Each row, then roughly how far along a hidden order it lies, from 0 to 10:
In the rows, 100 means zero.
[ 85 107   0  46  83  93  28  98  88  85  81 173  71  77 151 133 116  43
  85  51  56 133  88 142  99  85  76  61 102  95 108  68 127  61  32  54
  58 112 130 110 103 115  95]
3
[ 72  56 117 118  97  86  94 100  37  71 142 108 118  83  98 112  98 113
  87 133 111  68  93  75 101  78  98  80  90 113 119  79 164 118 163  76
 131 101  67 110 171 138 116]
4
[ 93 118  47  57 130 132  56  93 106  31 115 138 139 136 200 177 170  65
  82 132 126 109 116 104 115  72 114  71  78 105  90 119 133  61  37  56
  98 147 148 101  98 147 129]
4
[114  95  94 118  89 135  57  98 112  63 113 113 128 137 173 154 124  82
  87 117 107  65 162 107 112 119 131  79  99 120  89 118  94 121 156  73
  82 112 136  85 164 136 111]
5
[ 67 130  74  64  69 104 135 115  47  67 133 159  85  97 108 116  98  35
 104 111 100 113  64  94 102 100  99 120  97  95  86  89 103 110  13  80
  63  92 119  97 151  81 138]
0
[105 128   0  60 144 116  42 111 134  34  91  82  77 125  99 140 116  55
  55  89 125  96  87 125 137  86 108  36 121 101 116 148 103  74  52 102
 106 110 132  77 144 106 117]
4
[105 149  91  72 134  99 106  92  18  37 116  65 128 127 162 153 119  71
  90 124 179  97 162 129 113  69 134  67 124  63  91 138 139 137 110  91
  80 123 110 106 116 135  97]
4
[ 85 106  75  97  63  84  42 111  57  41 112 125  70 119 114 132  99 105
  76 130  80  88 156 155 111  77 142  73 115 121 117  88 130 115  64 102
  78  96 140  90 142 142 145]
7
[107  74  21  79  52 105  47 113  76  84 112 185  60 101 163 128  84   6
  85  72  61 118 148 127 109 121  93  73  94 129 107  77  84 110  62  63
  45 108 153  87 200  97 131]
3
[ 87 106  43  98  85 153  73  87 113  60 134 135 123 106 177 175 149  58
  93 121 110  86 126  85  97 113 110  76  70 109  99 131 119  79  46  42
  67 121 126  81 156 117 141]
3
[104  91  39 105 107  89  39  95  34  89 101 110 110  83 127 157 103  65
  67  99  95 119 174  92 120 142  92  34 112 103 116 138 108 105 128  89
 100 118 106 119  91 110  85]
2
[115  80 112 135  93 110  72 123  67  97  74  26 145 104 120 150  95 108
  58 108 123  82 126  61 110 140  94  51 102  88  86 153 200 140 175  41
 130 118  53  83  71  90  68]
5
[105  74  60  87  56  79  57  90  90  81  94 117  43 108  99  77  92 108
 101  62  85 113 144 174  73  73 117  92 100 102 129  50  93 105  88  85
  69 109 147  93 163 110 127]
10
[115  96  70  77 110  98  28  90 145  97  85 118  93  99 106 100  98  95
  88  63  57  71  88 131 120  70  82  49 104 119 106  82 122  79 165 112
  99  92 101  88 125 138  69]
6
[125  60  40 138 153 102  68 121 148 101  93 117  79 147 149 110  94 103
  47 138 100  81 161  79 130 127 124  77 107 152 128 143 105 105 134 102
 131 125 111  79 104 130 110]
2
[ 75  91  94 128 118 113 117  85 115  94 130 160  99 119 181  93 127 123
 115 115 112  92 140  91  65 102 152  99  99 105 114  89 105 120 180  99
  76 127 101 123  93 138  96]
0
[126  98  98  93  74 102  55 114 104  99  71 119 116 107 162  89  74  76
  78  97  79 112 133 113 131 111  72  83 123 103  96  82  79 120 171 126
  90 117 138 120 107  83  74]
4
[ 73 141  85  56 129 116 141  85 157  77 114 106  79 120  82  93 106  75
 123  97 116  86  18 102  92  57 103  87  93  95  87 125  52  87  70 130
  84  92 104  90 110  84 106]
2
[114  37 112  59 168 104  69 121 113  60  84 104 117 135 151 146 119  48
  75 101  92 122 102  88 107  89  62  83  85 107  75  55 159  65  45 100
 133 130 117  73 117 134 126]
6
[123 102  86  96  96 129  75  87 114  81  87  66 107 127 172 124  92  76
  82  97 138 114 120 110 100 128  83  29  76  95 111 148  95 124 168  77
  91 152 140 105  98  54  90]
5
[107  96  76  68 135  89 107  81 158  75  83  72  79 140 131 105 124 119
 130  76 118 107  63 124  62  91  91  67  62 106  92 114 110  85  73 118
 104 118  96  86  37 118 102]
6
[ 91  96  65  86  93  91  69 127 133  91  93 175  71 121 110  67  65  78
  75 112  48  62 100 117 122  72  77  72 124 137 107  55 124 101 119 113
 105  94 101  89 130 108  92]
2
[ 86  76  37  90 121  99  76 125 125 101  84 158  91  91 149 108 125  76
  60 106  60 101 103  83 111  75 105 113 123 108 104  29 172  63  82  70
  94 130 101  95  82 137 103]
3
[ 78  46  99 115  99 104  56 128  46  42 114 139  97 138 105 140 107  91
  66 125 110 115 123  96  97 156 109  82  95 124  95 117  95 116  76  84
 129 106 132 103 143 107 144]
2
[101 103  64  70 172 105 110 107  43  84 100  91 125 100 142 150 113  12
  82  85 149 144 102  72 103 132  77  55 110  71  77 134 127 108  91  76
  92 120 101 113 133  96  85]
0
[116  48  89  73  93 109  90 133 108  72  92 138  62 147 147  83  70  55
  77  87  92 109 130 137 100  78 105 111 112 114  95  32  98 119  78 104
  81 122 152  78 171 101 146]
6
[121 121  78 102  86 119  72 117  89  62  92  78 106 136 166 120 127 115
  61 132 136  95 190 138 110  65 162 125 140  85 104  80 132 109  84  67
  71 128 151  85  73 117 125]
10
[103  99  94  82 105 123 104 113  89  40  83  65 120 144 173 147 132 100
  73 110 171 112 131 111  72  83 136  79 101  72  92 103 191 116  95  36
  86 155 115  85 107  95 129]
8
[101  74  71 106  60 109  48  97  84  61 124 119 115  97 153 138 112  93
  73 132  83  78 149 116 116  56 104  67  84 119 142  63 171  96 148  55
 103 127 117 102 181 151 116]
8
[ 92 111  83 106 123  84 116 120  51  83  94 102 114  97  87  75  88  97
  86  90 138  88  79 113  93  80 122 113 147  78  92  99 132 133 123  81
 118  87  70 105 133 114  69]
3
[126 113  86  92  89  78  78 102 147  82  63  78  88 135 110  72  76 145
  80 107  94  67  52 137 107  81  80  53  79 140  99 139 122 119 115 109
 131 104  92  86  57  93  85]
6
[129  75  46  85 143 139  89 116 146  87  99 106 109 126 179 113  94  17
  75  78 150  90  99  84  93  95  89  69  88 107  88 104 141 103 127  44
  95 120 107  58 200 102 104]
4
